Here is a tiny trained network, its code and every weight. The questions are about switching its units off for an input and a target symbol, where a switched-off unit gives its printed mean instead of its output.

import numpy as np


def w(rows, s, z=0):
    codes = np.array(rows[::2]) - 128.0
    scale = np.full(codes.shape[1], s)
    scale[-1] = z or s
    return codes * scale


def norm(h):
    return h / np.sqrt((h * h).mean(-1, keepdims=True) + 1e-5)


def f(y):
    return np.maximum(y, 0)


def softmax(a):
    e = np.exp(a - a.max(-1, keepdims=True))
    return e / e.sum(-1, keepdims=True)


def log_softmax(a):
    a = a - a.max(-1, keepdims=True)
    return a - np.log(np.exp(a).sum(-1, keepdims=True))


def net(x, mask):
    ids = ['αβγδθλξπτ'.index(c) for c in x.split()]
    T = len(ids)
    res = E[ids] + P[:T]
    r = norm(res)
    for j in range(3):
        rows = slice(2 * j, 2 * j + 2)
        q, k, v = (r @ M[0][rows].T for M in (Q, K, V))
        z = softmax(np.where(np.tri(T) > 0, q @ k.T / 2**0.5, -1e9)) @ v
        o = O[0][rows]
        res = res + np.where(mask[j], z, o[:, -1]) @ o[:, :-1]
    y = f(norm(res) @ A[0][:, :-1].T + A[0][:, -1])
    res = res + np.where(mask[3:11], y, B[0][:, -1]) @ B[0][:, :-1]
    return log_softmax(norm(res)[-1] @ U[:, :-1].T + U[:, -1])


Q, K, V, O, A, B = {}, {}, {}, {}, {}, {}
E = w([
[150,92,106,156,142,58,118,50,161,123,162,191],'α',
[194,121,94,134,247,97,94,160,98,142,118,143],'β',
[190,38,42,121,143,175,146,141,88,56,78,141],'γ',
[168,141,130,162,124,145,180,146,166,58,170,114],'δ',
[132,103,65,124,225,212,76,125,154,102,187,86],'θ',
[135,83,102,115,179,98,163,183,183,111,211,135],'λ',
[221,133,55,100,144,80,145,139,141,156,198,124],'ξ',
[127,192,93,99,143,139,176,87,45,132,52,82],'π',
[253,136,187,142,126,245,114,68,71,117,148,182],'τ',
],0.019)
P = w([
[33,224,107,164,65,204,90,236,68,207,68,208],'0',
[181,188,160,95,136,159,2,212,21,125,108,124],'1',
[139,171,210,138,169,161,105,166,56,127,133,166],'2',
[190,153,207,117,167,129,83,170,115,112,88,137],'3',
[167,144,207,123,184,126,103,152,117,120,82,133],'4',
[101,134,197,142,160,174,155,94,92,116,152,145],'5',
[155,115,196,130,187,140,128,131,137,131,94,140],'6',
[115,116,189,119,169,150,172,104,117,130,156,142],'7',
[135,119,183,107,178,152,146,116,145,110,112,141],'8',
[194,115,169,38,173,98,116,155,167,95,87,135],'9',
[175,122,161,50,169,133,140,118,171,89,107,144],'10',
[130,105,157,56,145,169,170,78,166,82,190,164],'11',
[183,93,152,13,154,116,122,120,179,80,134,152],'12',
[143,91,104,46,119,169,149,79,174,53,204,163],'13',
],0.0076)
Q[0] = w([
[135,174,120,201,107,112,52,155,124,103,175,89],'h0',
[59,75,79,122,66,88,91,100,144,187,84,136],'h0',
[160,116,129,67,189,202,80,201,36,152,193,97],'h1',
[86,138,80,93,131,121,105,91,130,153,88,122],'h1',
[76,94,75,144,63,49,89,124,110,240,139,113],'h2',
[237,93,13,40,254,171,215,73,131,43,200,182],'h2',
],0.0069)
K[0] = w([
[125,163,205,35,119,157,177,103,106,195,88,81],'h0',
[120,190,149,154,109,93,65,98,156,208,150,211],'h0',
[137,10,44,118,141,175,100,131,96,117,88,221],'h1',
[69,93,152,86,87,75,136,84,94,165,82,65],'h1',
[113,175,131,176,126,94,80,112,146,248,162,131],'h2',
[130,3,11,72,120,149,194,133,80,34,110,178],'h2',
],0.0059)
V[0] = w([
[163,27,125,89,123,114,151,58,114,58,98,174],'h0',
[144,185,106,108,143,231,226,194,122,150,86,99],'h0',
[172,73,127,128,179,128,53,131,176,207,190,242],'h1',
[130,226,181,125,141,113,77,3,152,105,113,159],'h1',
[133,62,132,146,90,170,136,210,76,67,93,105],'h2',
[89,86,125,102,215,108,101,115,195,110,205,159],'h2',
],0.0062)
O[0] = w([
[96,35,83,111,121,155,179,68,219,110,124,170,178],'h0',
[86,143,105,179,112,135,62,153,55,198,115,124,189],'h0',
[145,150,83,140,102,236,76,159,92,254,62,125,173],'h1',
[85,194,105,137,134,158,88,159,138,148,164,161,99],'h1',
[73,92,123,115,83,112,151,105,167,187,105,128,254],'h2',
[136,130,91,167,121,118,148,134,84,139,105,172,139],'h2',
],0.0085,0.0077)
A[0] = w([
[152,194,122,186,24,104,59,77,82,185,69,189,210],'n0',
[120,60,110,128,192,75,185,145,151,63,132,186,188],'n1',
[177,245,94,154,181,223,70,192,75,175,148,90,252],'n2',
[200,177,117,102,200,172,35,90,114,135,125,157,137],'n3',
[129,221,234,68,126,164,90,106,92,60,179,149,122],'n4',
[51,78,116,138,105,244,49,196,71,204,84,62,129],'n5',
[123,77,112,117,132,40,138,47,197,158,169,141,122],'n6',
[54,147,103,179,174,13,2,131,140,149,185,189,140],'n7',
],0.0068,0.0027)
B[0] = w([
[35,178,162,27,117,185,70,179,164,87,154,134,195],'n0',
[156,143,99,66,117,125,182,152,145,110,121,118,241],'n1',
[94,50,107,143,181,145,37,135,73,143,72,189,255],'n2',
[186,39,85,147,114,92,156,160,110,126,116,214,192],'n3',
[183,50,63,171,149,115,191,138,116,156,130,154,153],'n4',
[138,254,171,139,133,51,127,138,166,44,203,155,221],'n5',
[129,139,97,156,105,173,56,138,86,170,85,112,239],'n6',
[14,138,229,147,165,222,76,183,57,190,49,70,165],'n7',
],0.0094,0.0081)
U = w([
[44,153,101,97,113,209,1,162,85,120,105,123,208],'α',
[163,43,76,187,205,156,133,99,59,113,83,143,80],'β',
[172,144,63,112,117,27,213,132,142,67,173,220,250],'γ',
[115,154,134,153,47,94,99,120,151,127,135,115,202],'δ',
[131,150,121,112,173,125,74,99,151,81,187,81,57],'θ',
[107,114,143,75,117,101,121,166,135,163,173,106,12],'λ',
[197,196,76,169,56,83,86,106,88,182,156,103,85],'ξ',
[99,209,153,63,122,108,133,109,126,126,141,121,128],'π',
[169,142,199,91,121,167,119,107,121,128,163,137,24],'τ',
],0.0067,0.0026)

Each question gives the input, a string of symbols that net reads in full, and the target symbol t.
The units are the heads (2 rows each of Q, K, V and O) and the neurons (one row each of A and B). Each row of codes is followed by its name. A weight is (code - 128) times the scale printed after its matrix; where a second scale follows, it is the last column's (O, A, B and U).
mask holds one flag per unit, heads first, then neurons. A switched-off unit (its flag False) gives its mean, the last column of its rows in O or B, instead of its output. The means were averaged over made-up inputs and are rounded, as every weight is.
A unit's drop is (log p(t) with every unit on - log p(t) with that unit switched off) / (log p(t) with every unit on - log p(t) with every unit switched off).
The circuit of an input: a set's keep is (log p(t) with only the set's units on - log p(t) with every unit switched off) / (log p(t) with every unit on - log p(t) with every unit switched off). Starting from all 11 units, units are removed one at a time, each time the one whose removal leaves the highest keep (on an exact tie, the one counted first), for as long as the keep stays at least 0.8.
circuit, biggest first: the units of the circuit, biggest drop first
unit that matters most: the unit with the biggest drop
top k neurons: the k neurons with the biggest drops, biggest first
which heads matter: for each layer, one digit per head in row order, 1 if its drop is at least 0.15 and else 0, layers parted by /
drop of u: that unit's drop, to one decimal
input δ ξ λ δ λ, target β: which heads matter : 111
input δ δ α λ α δ δ γ δ π ξ λ λ θ, target θ: circuit, biggest first : [n2 n5 h1]
input δ δ α δ δ δ λ π ξ β ξ, target β: circuit, biggest first : [h2 n5]
input γ α β τ δ λ δ λ λ π, target π: circuit, biggest first : [n2 n6 h2]
input δ θ π δ λ α γ, target γ: which heads matter : 000
input δ δ α π δ π, target β: circuit, biggest first : [h1 n4 h2 n5]
input λ π δ π δ δ δ δ λ α δ δ, target γ: which heads matter : 011
input γ λ δ δ δ, target δ: unit that matters most : h2
input π α ξ α θ α, target γ: top 2 neurons : [n2 n1]
input δ α β δ, target β: circuit, biggest first : [n5 n0]
input ξ α β δ β β δ, target β: which heads matter : 101
input δ δ λ ξ α, target α: top 2 neurons : [n7 n6]
input τ δ δ δ δ γ α α λ δ ξ, target ξ: circuit, biggest first : [n2 n6]
input δ β α ξ, target α: which heads matter : 110
input β λ δ δ α ξ, target α: unit that matters most : n0
input ξ λ δ α δ π δ δ π δ δ λ δ α, target β: top 2 neurons : [n5 n6]
input β π δ α λ θ ξ λ δ τ δ α, target β: top 2 neurons : [n6 n5]
input τ γ α α π, target π: top 3 neurons : [n2 n6 n3]
input α α β θ β θ α π τ α α λ λ, target β: drop of n6 : -0.2
input δ θ π δ γ, target γ: drop of n5 : 0.2
input α δ λ ξ α α λ δ α, target γ: drop of n1 : 0.5
input λ α ξ ξ β π τ π, target β: drop of h0 : 0.2
input δ θ δ δ π β β ξ δ δ δ ξ, target β: unit that matters most : h2
